Each row is followed by its class number.
[ 13  26 -46  21 -14  19 -16  25   6  18  10  28  23 -22  -3 -36 -10 -18
  14 -30 -42 -12  33 -20  38  -5   4  41  53  17  -4  11 -33  72  28  22
  -1  -6 -23] : 10
[-23   3  19 -36 -39 -26   3  36  35  -9 -37  -6   0  34   4  36 -18   3
 -43  36 -37  -3 -13  49  38  -7 -54  26   2 -29 -24  56  19 -22 -15  22
  57   2 -22] : 6
[  4  10 -39  11 -48  -1   2  10  17  23  -2  49  32   7  -8 -27 -19 -25
  14 -18 -22  23  22 -24  24  13  21  51  75  21  -9  16 -14  75  19  20
  17  -6  -1] : 1
[-24   5   1 -32 -36 -33   5  46  26 -10 -69 -14  -3  22   5  36 -18  -7
 -64  47 -30  -5 -23  50  42 -14 -57  30  -4 -25 -14  45  36 -39 -18  18
  56  11 -15] : 0
[ -7  18 -29  20 -30  28  12  29   2   4  -5  -3   6 -24 -12  -5  10 -28
 -21 -24 -46   4  38 -21  30  23 -33  51  31  23  -2  -1 -21  36  13 -14
  22  -9  -4] : 0
[ -9  30 -16   0 -31   8   0   7  -5   8  -3   9  34   5  -6 -34 -23 -12
 -26   1 -41  11  14 -12  43  16 -18  52  34  23  -2  24 -30  46  -2   3
  29  -7 -18] : 4
[  0 -13 -20  24 -34  40 -17  18   1  16   0  26  14   6 -31 -27 -21 -31
 -40 -31 -40  -1  14   9  37  15 -46  45  48  33 -35   5 -19  81  23  12
  22  -3   5] : 3
[-49  22   8 -47 -59 -10   8  48   5  -5 -30  20  10   8   2  15  -6  13
 -33  40 -60  -4   0  42  46 -22 -32  23  10   4 -15  57  21   2 -22  32
  35 -15 -28] : 8
[  0  20  11 -35 -49   4 -23  51  10 -31 -23 -48   4   6  -9 -10  21  21
 -73  59 -88 -32  48   7  63  23 -23  25  -8 -18  27  62  44 -32  -3   5
  33 -13 -18] : 11
[ -36   39  -20  -40  -76    7   13   34   44  -17  -28   24   24   -6
  -33   69  -10   37  -56  -21 -114  -66   12    9   86   19  -18  -20
    7   10  -38   14  -19  -44   31    8   56  -40  -30] : 5
[-14  -5  -6 -14  -8 -57 -11  34  52  -1 -25 -17   5  16   2  71 -32   0
 -62   9 -93 -42   1  71  79 -21 -37  31  -6 -47  17  23  -2 -75  21  34
  56   8 -20] : 5
[-57  -9   3 -43 -32 -14 -12  49  18 -13 -50 -17 -26  15 -16  32  -4  -8
 -56  41 -52  -5 -12  47  42 -19 -47  18  -4 -25 -30  33  45 -25 -22  33
  59  -1 -11] : 3
[ 21  17 -15  15  61  18 -29  13 -22 -11 -46  -8  51 -10  93 -22 -15 -23
   3 -23  28 -30   7 -50  10  43  24  14  58   0 -15   0 -40  37  47 -10
 -16  24 -16] : 8
[-21   8   3 -35 -50 -24   4  31  48  -1 -39  -7   1  23 -12  44 -24   8
 -47  39 -44  -5 -21  27  24  -9 -51  25   2 -31 -31  50  31 -29 -22  14
  64   7 -18] : 6
[-12  16  13 -32 -20 -26  -8  31  20 -20 -26 -12   2  17  -7  66 -18   7
 -63  32 -57 -13 -11  48  57  -7 -65  29 -19 -13 -20  42  16 -35  -9  14
  49  -1 -15] : 11
[-19  16   3 -41 -25 -20  -7  40  25 -14 -37 -19   2   7  -2  44  -4  11
 -40  43 -58  -8   6  28  42  -4 -52  24  -2 -14  -4  43  37 -37 -23  12
  54   3 -28] : 11
[-26   2  14 -44 -71 -29 -16  27  16 -14 -36 -12   9  19   5  51 -33   5
 -29  45 -50 -24 -29  36  29  -9 -37   6   3 -13 -22  57  34 -14   1  20
  57   9   7] : 3
[ 22  14 -36  24  36  11 -25  23  25 -14  33  22  30   8  10   1 -40  -9
 -51 -32 -33 -27  21 -11  19 -30 -74  26  28  15  -5   9   7  22  56  -5
  22  46  10] : 7
[ 28  18   1 -10 -39  -9  14  43   8   1 -27 -12  -1 -13  22 -10 -32 -20
 -28 -16 -64 -12  38 -17  13   5  43  -3  31  -7 -33  36 -16  20  56  -1
 -19 -54 -18] : 0
[-25 -24   8 -49 -52 -42 -11  22  34  -8 -40 -29 -13  29 -35  37  -1 -10
 -60  62 -58 -12 -14  58  50  -6 -38  53 -20 -33   6  39  23 -26 -24  25
  72  17  -9] : 5
[-32  37  13 -60 -67  -6  14  19  15 -33 -35  11  18  32 -19  48 -33  24
 -46  38 -62 -14 -33  25  30  -3 -50   3  14   9 -27  83  19  -3  15  12
  47  -2 -17] : 4
[ -6  13 -17  -7 -15  23 -20  15  -5   4  -6   8  18 -15   9 -55   0 -27
 -29 -10 -31   5  50 -30  41  26  -1  37  27  27  -8  15 -26  68   6  -5
  15 -21 -17] : 8
[-15  15   8 -52 -39 -28  -5  37  29   4 -38  -5   9  12  -8  32   6  -7
 -56  30 -46 -13 -15  51  44 -13 -56  19 -14 -12 -34  33  25 -19 -16  35
  47  -5 -30] : 10
[  9  23   5  10  -2 -28 -42  42  47  13 -25 -42  40  19  26  38 -34  13
 -49  27 -89 -33 -13  30  70  -5 -31   3  27 -62  -1  57  21 -57   0  59
  30  16 -15] : 2
[ 13   0 -42  30  -3   3  -9  26  36  17  -4  -4  42  17  -8  -8 -27 -24
  -2 -19 -48  13   2  -3  41  28 -23  50  56  -8 -17  27 -22  10  36  20
  31   1  -6] : 2
[-45  11  -4 -47 -43 -20  15  37  21  -9 -41   9  12  13   7  22 -17  12
 -51  40 -50 -10 -10  55  31 -15 -51  43  -8   0 -13  47  27 -41 -11  10
  64   0 -17] : 8
[ 10   3 -40  14   6  14 -20  24  -6  17   3  12  37   0   7 -27 -15 -40
 -17 -27 -23  14  23 -32  14  18   6  40  67  -3 -11  -2 -10  72  20  25
   3   8 -10] : 1
[ 24  -8 -28  29 -19  11 -21  17  14  21 -10 -19  42  28  -3 -37 -16 -32
 -22   3 -52  -6  12  -4  31  41 -21  67  59  -4 -17  18 -26  46  35   6
  26  12   0] : 2
[-10  -8 -32  -3 -18  -1 -17  10  14   7 -25   6  28   9  -4 -13  -8 -37
 -31 -15 -51   4  35   7  29  28 -52  62  34  12  -8   1 -10  39  36   0
  67 -10  -4] : 8
[ 12   4 -24  26  15   2 -25  10  14  15   1  -1  37   5  20 -28 -11 -23
 -22 -36 -37   1  33   2  48  21  -1  49  39  -8   4  -7 -34  16  33  12
  18 -16  -6] : 8
[ 10  -2 -21  21  -8  42 -27  -2  -4  21 -43   1  33   3 -10 -45 -11 -37
 -69  -9 -69  18  18 -25  30  49 -14  39  53   9 -40   4 -22  68   2  14
  26 -31  -9] : 8
[ 35   2 -11   9  69  31 -50  34  -5 -20   2  -9  18  42  -1 -39  24 -90
 -38 -54  41  34  12 -10  66  60 -51 -19   5  28 -45 -15 -36  47 -13   0
 -25 -37 -38] : 9
[ -2  42  30 -25 -68 -26 -13  42  26  -4 -33 -36  24  42   4  27   9  -2
 -54  49 -53 -20   0  10  88  46 -15   4  -4 -13 -32  61  -8 -29 -17  24
  21 -31 -16] : 2
[ -7  20  -8 -30 -45 -30   4  47  30  -1 -46   1  20  15  -2  35 -44  14
 -49  22 -57 -36  -2  23  44 -13 -26  23   4 -13  -7  29  14 -40 -12  25
  49  -2 -21] : 5
[-36  12  18 -62 -43 -37 -13  34  47 -11 -24 -23  19  19   7  43  14   9
 -38  36 -39 -16 -30  56  62 -13 -21  43   1 -48 -33  26  38 -49 -22  35
  60   8 -12] : 9
[  5 -16 -21   9  18  16 -14  11  14   6 -25  -3 -11  -3   5 -47   8 -23
 -41   0 -13   4  44 -30  43  11  -9  33  26   4   2  -2  -2  52  20  -2
  26  19 -17] : 7
[ 19 -14 -46 -11 -14 -17   6  33  14  27  -5   2  30  -6  -6 -27 -35 -42
   2 -25  10   3  44 -40 -14   9 -25  37  46  15  12 -16   0  63  26  12
  34  11 -27] : 5
[  4  16 -43   8  -7  22 -13  25  18   4   0  24  22  -5 -11 -21  -2 -27
 -23 -29 -59  -5  37 -29  59  21 -19  20  42  28 -15 -10 -16  46   3  -9
   2 -20 -26] : 9
[ 16   7 -30   3 -32   3   7  30  25  12 -15   4  21 -11   4 -12 -25 -20
 -24 -38 -64  -1  45  -5  43  17  -4  33  38   7 -13  12 -31  22  41  -6
  23 -38 -21] : 0
[ 13  25 -25  15 -31   4 -14  12  12   2  10   4  13 -24 -10 -21   0 -14
  -5  -8 -12  -5  38 -40  50  21  -6  55  22  22  -2   5 -19  47  15 -16
  26   1  -3] : 11
[ 21  -5 -12   1   6  42 -22  15 -10 -15 -51   4  21  -3   8 -39 -32 -21
   2  -9 -25  25  17 -25  14  38  19  37  59   9 -38  39 -19  67  24   4
  26 -23 -15] : 11
[-27  13  -5 -26 -37 -23   0  56  25   1 -28 -14  11  24  -9  34 -12   2
 -38  28 -63 -15   2  37  70   0 -44  26   3 -15 -19  47   3 -21  -4  28
  34  -4 -30] : 2
[ 16   8 -39  26 -20  26   6  25  10   5   0  22  19  -3  -6 -26 -10 -10
 -10 -23 -55   4  24  -9  25   6 -11  44  49  21  -1  14 -24  32  13 -11
  -7 -10  -7] : 0
[-34 -10   9 -33 -37 -11 -11  32  29  -8 -52 -21  -6  26 -20  40   5  -1
 -57  61 -55   2 -25  38  22  -2 -48  21  -7 -39 -22  43  37 -44 -46   4
  56  17 -17] : 6
[ 27  34 -16   8 -29  -8 -24  13  17  32   4  14  61 -17   5  -2 -38 -28
 -14 -62 -19 -20  23 -48  31  16 -13  16  53   9 -53 -32 -33  74  22  47
  37 -23  -8] : 5
[-14  25 -17 -39 -25 -19  19  47  24  -4 -33  -3   8   5   2  40 -17   5
 -52  30 -65 -22 -16  48  26 -19 -57  36 -12  -4 -21  48  19 -40  -5  23
  44  -3 -30] : 10
[-21   4   0 -47 -39 -27 -11  39  25  -9 -49   5   8  26   6  30 -18   3
 -46  35 -52 -10 -17  46  48  -9 -31  16   4 -22  -4  45  43 -28 -12  22
  51  17 -17] : 1
[-20 -14  21 -31  -9 -29 -13  37  23 -12 -68 -15 -15  40  14  26 -28  -2
 -25  71 -20  16 -32  48   6 -24 -23  38   9 -52 -18  69  31 -23 -50  25
  39  21 -18] : 6
[ 44  -1 -56  14  10 -12   8 -23  38  21  -9  31  24  16  -7 -31 -21 -19
 -51   4 -32   3 -29 -27  -3  -7 -21  37  60   3 -39   6  15  57  45  33
   3  10   4] : 10
[-30 -42 -57 -19  55  -4   8  10  82   6  16  -7 -32  23 -43  32  -2   3
 -53  14 -65  30 -30  43  -7 -58 -48   7  32 -53 -22  36  53 -48  12  53
  48  23 -34] : 7
[-25  20   4 -32 -35   1 -17  38  25 -12 -46  22  10  33  -9  35 -19  -1
 -42  17 -62 -15 -29  46  72 -12 -40  -3  23  -6 -42  32  19  -2 -22  21
  28  -6 -28] : 9
[-12   8  10 -26 -31 -24 -12  31  16 -12 -43 -18   6   9   2  40 -28   4
 -46  50 -44  -8 -11  45  42  -7 -51  35  -1 -20   0  55  33 -27 -12  18
  63  16 -14] : 11
[-22  -9 -24 -34 -58 -47 -33  12  29  13 -83  13  11  15 -13  32 -73 -11
 -52  58 -85  -8 -34  32  13 -31 -30  -2  23 -34 -27  54  48   4   5  27
  76   5 -10] : 8
[ 46  29 -39  19   0   2 -23  20  13  17 -21  33  40   1  29 -25 -44 -20
   4 -30 -57 -19  32 -31  30   2  -6  12  80  14 -17  28 -27  86  51  38
  -7 -18 -28] : 10
[-35  27   9 -34 -45 -23  -7  30   0 -22 -51   9  16  33  -8  27 -24   9
 -46  44 -68 -12 -38  48  50 -15 -34  16  13 -13 -25  59  13 -20  -2  24
  38   3 -19] : 4
[-13  19  17 -33 -37 -30 -35  33  16 -12 -51  -4  17  39 -21  40 -13  -4
 -59  24 -75 -17 -20  60  66  -7 -82  14  -4 -12 -22  42  13 -23 -13  18
  50   5 -26] : 4
[-43   4   7 -40 -76 -19   1  28  17  -9 -35   9  -5  26 -10  37 -20  -4
 -35  47 -41  -9 -15  31  44  -6 -49  15  19   8 -20  57  29  22  -2  27
  55   6  -1] : 3
[-75 -23   0 -65 -30  10  49  46  -1 -16 -67  20 -32  11 -23  -2  14 -12
 -35  43  -8  12  10  48  20   3 -30  47   3  24 -21  26   6   8 -33  14
  56  -7 -45] : 5
[ 22   4 -23  25   6  10 -18  17  15  14 -14   9  28   9  13 -22 -16 -35
 -14 -28 -31  20  23 -16  35  29   1  37  61  -2   8  12  -4  40  21  25
  14   2  -3] : 1
[ -2   8 -52  23  20   9 -31  10  15 -15  12  -3  23   2   9  12 -20 -25
   0 -30 -48  -6  31 -43  25  24 -34  22  39  14   7  -6 -14  16  26  -9
  28  -1  15] : 3
[-45  12  -5 -45 -57 -19   1  61  21 -11 -22  -1 -14  11  -4  25  -7   8
 -36  25 -65 -23  15  32  67 -18 -34  20   7  -4 -16  44  21  -3   0  31
  39 -15 -23] : 3
[ 30  17 -27  67 -17  33 -24  -3 -24  19   2  32  11   9 -36 -54 -36 -40
 -15 -39 -29  -7  27 -16  41  13 -25  53  56  43   8  -1 -58 114  42 -18
 -11  14   0] : 4
[-46  -3 -33 -45 -62  -5  14  49  28 -22 -14   7  13   9 -25  34 -15  21
 -38  17 -73 -17  -8  37  34 -10 -52  29   7  -1 -23  48  35 -36  19  22
  64 -12  -5] : 3
[-39  12  -1 -21 -15  13  -5  32  28 -17   9  -7  30  31   3  66  -3  17
 -55 -20 -38 -30 -14  60  80  12 -89  19  13  -7 -18  28  -5 -28  16  47
  59   3 -11] : 3
[  9  29 -30  24 -19  21  -6  10  15  16  17  18  50 -23  12  -3 -22  -5
   5 -53 -40 -26  23 -33  40  11   7  37  65   7 -16 -25 -22  51  40   8
  12  -2   1] : 9
[-25   3  22 -47 -55 -23  11  33  23 -10 -61   5   2  27 -11  34 -25   0
 -50  35 -39 -18 -11  52  41   0 -44  24  -7   0 -17  37  17 -25 -19  24
  68  -3 -17] : 5
[ 19 -15 -42  -8 -37  11  10  37  -9   1 -29   7  24  17   5 -33  -3 -29
   6   6 -24  -3   9  -2  -8  25  15  56  50  19 -21  20 -37  43  29 -44
 -12   1 -24] : 0
[-32  10  -8 -32 -33 -21   1  31   4 -17 -50  -1  17  34 -23  33 -26   7
 -50  36 -67  -7 -39  61  27 -15 -67  41   0 -12 -13  38  25 -44  -5   4
  60  18 -14] : 4
[ 16   2 -39  12   0  -6 -13  19  12  11   8  -7  42   9  -5   1 -27 -27
 -35 -15 -71 -12  47 -33  17  21 -68  29  44  12  -7   4  -3  57  47  13
  24   1  -1] : 2
[-46  15  -1 -30 -38   0   2  22  21 -16 -44   6   5  14 -12  46  -9   9
 -30  58 -57   6 -38  56  34  -6 -62  40  10  -1 -22  52  32 -39 -40  12
  81  16 -16] : 11
[-31   5  24 -26 -26 -15  -2  31  20   2 -34 -20  -4  17   4  35  15  10
 -68  46 -46  -8  -9  46  56 -14 -38  36 -11 -27 -24  28  19 -32 -31  33
  54  15 -17] : 7
[  8  24 -33  -1 -49  -6   1  33  11   0 -19  16  20 -37  15 -53 -12 -12
  -8 -14 -24  -3  32 -38  51  10  30  21  18  15 -16  15 -13  22  20 -10
  13 -30  -9] : 0
[ -6  22 -30  17 -18  16   1   8 -26   7   1  22  41  -2  -6 -31 -30  -1
  -9 -18 -57  -3   0  -2  25  -2 -10  50  46  16 -13   3 -34  50  19   9
  14  -4 -12] : 4
[  8   2 -35  15 -10  33  19  39  -4  16 -26  32  24 -15   1 -31   0 -14
   0 -44 -40  -7  45  15  51  18 -51  74  42  38  15  -4 -29  61  37   8
  26   4 -32] : 10
[-25   1   3 -49 -59 -56  10  44  24 -13 -26   7 -12  30  -4  44 -14   8
 -40  46 -48 -16 -17  60  49 -46 -24  26   5 -28 -14  56  20  -5  12  26
  15   4 -17] : 0
[ -8  18  18 -36 -55 -19   6  12  51  21  30   4  25 -22  17 -13 -28   2
 -21 -13 -45  19  27  -1  49  -8  -2  48  19 -17 -42  44 -19  37  -4  33
  55 -33 -18] : 6
[ -1   2  10 -30 -36 -27   0  28  32 -10 -36  -9   6  30   1  60 -35   9
 -39  33 -45 -20 -26  40   7  -7 -52  19  -5 -29 -35  57  14 -29  -2   5
  46   4 -13] : 6
[-37  -8 -17  15 -34  11  22   4  -3  33  23  26   8 -29  -7  -8   1 -18
 -11   0 -45   3  31  -4  -2 -19   1  48  69  11  21   9  -5  76  41  14
  -3  27  -5] : 8
[-33   8  -1 -50 -56 -26   6  34  31 -12 -43   3  -6   5 -24  26 -23   1
 -65  37 -38 -28   0  26  41 -14 -60  15 -18   3  -4  30  39 -19 -13  22
  76  11 -12] : 5
[-34  22   6 -27 -37 -48  -4  53  36   4 -29 -11   5  26   3  34 -29   9
 -28  51 -44 -12 -18  41  41 -38 -16  37  15 -42 -31  57  26 -35 -14  50
  32   8 -10] : 2
[-18  14  -9 -32 -35 -27  -7  46  47  -5  -8  -5   4  24  -5  43  -3   6
 -45  14 -54 -16 -15  34  55 -12 -70  13   1  -5 -31  39  30 -37 -12  35
  42  -7 -14] : 3
[-24  30  24 -32 -60 -28  -5  18  18  -6 -51  17  11  32 -22  22 -36  -3
 -63  41 -57  12 -36  50  55 -17 -73  11   1   5 -24  65  30  -9 -25  32
  60  -2 -14] : 4
